Small tables with named rows and columns. After each table, cells are looked up by row and column.

silepav:
,gilem,ziteduk,rem
zesu,-41332,27331,-69826
vudefef,-13329,7749,-83488
reg,-30430,22339,-76381
dut,-20682,15147,-69886
kip,-43446,49868,-99802
fuv,-36339,33886,-98193
lefi,-29785,5519,-53371
takosa,-58151,50341,-95962
mor,-48390,33241,-81373
solabar,-55921,20224,-53844
digimip,-29844,30562,-88432
povuz,-33109,15280,-70471
fov,-13803,3909,-53373
gapir,-48523,33826,-73150

fuv, rem: -98193
vudefef, gilem: -13329
fov, rem: -53373
fov, ziteduk: 3909
kip, rem: -99802
vudefef, ziteduk: 7749
lefi, rem: -53371
kip, ziteduk: 49868
gapir, rem: -73150
solabar, rem: -53844
digimip, rem: -88432
gapir, ziteduk: 33826
zesu, rem: -69826
mor, gilem: -48390
digimip, gilem: -29844
kip, gilem: -43446
solabar, gilem: -55921

geme
         tebot   nesi  vibatu
gezag     -608   -254     109
patemuz   1546  -1872    3349
fezal    -4633   3299    -979
bigo      -423     63     179
fud      -1817   1046    1019
vev       4607  -4513    5356
vozu       114   1251     793
kovuzor   2140  -2266    3648
nafe      -717    119    1752
pila      5471  -5192    6047
kavok      160    888     614
rem       4412   8429    5137

What is the vibatu of vozu in geme?
793
What is the tebot of bigo in geme?
-423
What is the vibatu of fezal in geme?
-979
What is the vibatu of fud in geme?
1019
What is the vibatu of pila in geme?
6047
What is the tebot of gezag in geme?
-608
What is the nesi of fud in geme?
1046
What is the vibatu of vev in geme?
5356
What is the vibatu of gezag in geme?
109
What is the tebot of nafe in geme?
-717
What is the vibatu of rem in geme?
5137
What is the nesi of fezal in geme?
3299
What is the nesi of vozu in geme?
1251
What is the nesi of kovuzor in geme?
-2266
What is the tebot of kavok in geme?
160
What is the nesi of gezag in geme?
-254

bemov.csv
,muv,nopari,pimi,rikig,gom
vivi,28,79,94,15,48
giv,28,85,91,15,51
kolagem,28,81,94,14,50
bas,28,79,94,15,50
lipu,28,84,91,15,52
did,28,70,94,19,37

pimi of giv is 91
nopari of did is 70
pimi of bas is 94
muv of did is 28
gom of did is 37
gom of giv is 51
muv of lipu is 28
muv of vivi is 28
gom of vivi is 48
rikig of vivi is 15
Row with the largest gom: lipu

Table ratud
|  | napup | redok |
|---|---|---|
| lif | 188 | 179 |
| rov | 114 | 115 |
| sutob | 129 | 78 |
| kek | 142 | 185 |
| sefo | 195 | 212 |
| kir | 128 | 157 |
| fer | 136 | 139 |
| libu | 137 | 67 |
| vekogel | 179 | 23 |
| rak | 172 | 206 |
| zakup | 42 | 153 |
| mig | 236 | 146 |
| kufo | 11 | 231 |
| gol | 125 | 100 |

redok of vekogel is 23
napup of kufo is 11
napup of rov is 114
redok of rov is 115
redok of mig is 146
napup of libu is 137
napup of vekogel is 179
redok of gol is 100
redok of rak is 206
napup of zakup is 42
redok of libu is 67
redok of sutob is 78
redok of zakup is 153

lakega =
	vamuli	gid	potole	fodovut	leki	sepel	lovuki	lobebi	sivabi	vipad
telav	161	85	156	157	156	82	190	148	139	138
gib	162	146	156	158	156	81	154	148	140	138
tupo	168	194	156	158	167	82	117	148	140	142
gopemo	138	146	156	158	80	82	153	148	139	108
lipiget	162	146	156	157	156	82	154	148	140	138
zekefoz	162	146	156	158	156	81	153	166	140	138
raluto	168	151	180	166	153	101	161	148	223	137
pur	162	145	156	157	156	82	154	148	139	138
vosaruz	162	146	166	143	156	47	153	148	147	138
pob	162	150	157	157	156	82	161	148	138	138
fesise	134	146	156	158	169	82	153	148	139	143
bevebuv	162	146	156	158	156	82	153	149	139	137

What is the sepel of tupo in lakega? 82
What is the leki of gopemo in lakega? 80
What is the vipad of gib in lakega? 138
What is the sivabi of raluto in lakega? 223
What is the lobebi of raluto in lakega? 148
What is the lovuki of lipiget in lakega? 154
Which row has the largest lobebi? zekefoz

fovu:
,bur,vazol,romibal,sarulo,sefod,pek
feb,-20.49,-10.21,-18.65,-7.36,-75.23,-14.70
zav,-59.66,0.03,-42.43,-28.22,-24.01,-56.40
zukobi,12.10,-12.29,-13.71,-76.22,6.35,-38.74
tukidu,-16.57,59.14,13.36,25.02,-62.98,-42.92
kemog,-8.95,-9.46,-4.98,-18.40,-48.36,26.31
nekuvef,-7.74,83.28,55.90,64.64,-36.46,-35.92
pada,-26.92,-2.63,-62.17,-6.11,-46.39,-57.88

sarulo of zav: -28.22
romibal of tukidu: 13.36
sefod of feb: -75.23
bur of tukidu: -16.57
vazol of zukobi: -12.29
sarulo of pada: -6.11
romibal of pada: -62.17
bur of kemog: -8.95
vazol of zav: 0.03
vazol of feb: -10.21

Table gop
columns: badebib, kodoset, kuvedef, pofi, fev, tigisu, rivuz, vos, sikepoz, fogine
tov: [7221, 6961, 5849, 7779, 3073, 7484, 6124, 5366, 7693, 3788]
zaf: [4919, 5108, 4980, 5704, 7566, 5202, 4566, 7730, 4345, 5049]
raboma: [4919, 6840, 7943, 4450, 4974, 7324, 4445, 4241, 5282, 4627]
ged: [5595, 5427, 5850, 5115, 7743, 6348, 4936, 7254, 5522, 4663]
zarake: [7775, 6168, 2718, 8912, 5005, 6897, 5492, 5069, 5053, 4507]
rav: [7385, 6085, 6930, 1456, 5518, 4177, 6750, 8909, 7208, 4995]
kez: [6509, 5689, 5543, 5458, 5300, 4857, 6827, 5231, 5859, 6945]
nivuk: [5558, 5678, 5278, 6025, 5930, 5355, 6151, 5388, 5539, 6431]
dapa: [5801, 5674, 5178, 6648, 5741, 5327, 6068, 5387, 5668, 6022]
femetol: [5522, 5129, 5579, 5346, 5809, 5319, 5711, 5202, 6169, 6097]
kegob: [6091, 5505, 5742, 5533, 5310, 4300, 6989, 5496, 5263, 7066]
ziv: [4451, 7277, 6984, 4524, 5203, 7118, 4332, 4824, 5055, 5041]

pofi of femetol is 5346
kuvedef of kegob is 5742
vos of kegob is 5496
badebib of ged is 5595
fev of nivuk is 5930
tigisu of kegob is 4300
tigisu of nivuk is 5355
sikepoz of rav is 7208
badebib of femetol is 5522
fogine of kegob is 7066
kuvedef of tov is 5849
vos of zarake is 5069
badebib of tov is 7221
badebib of kez is 6509
fogine of femetol is 6097
badebib of ziv is 4451
Row with the largest kuvedef: raboma

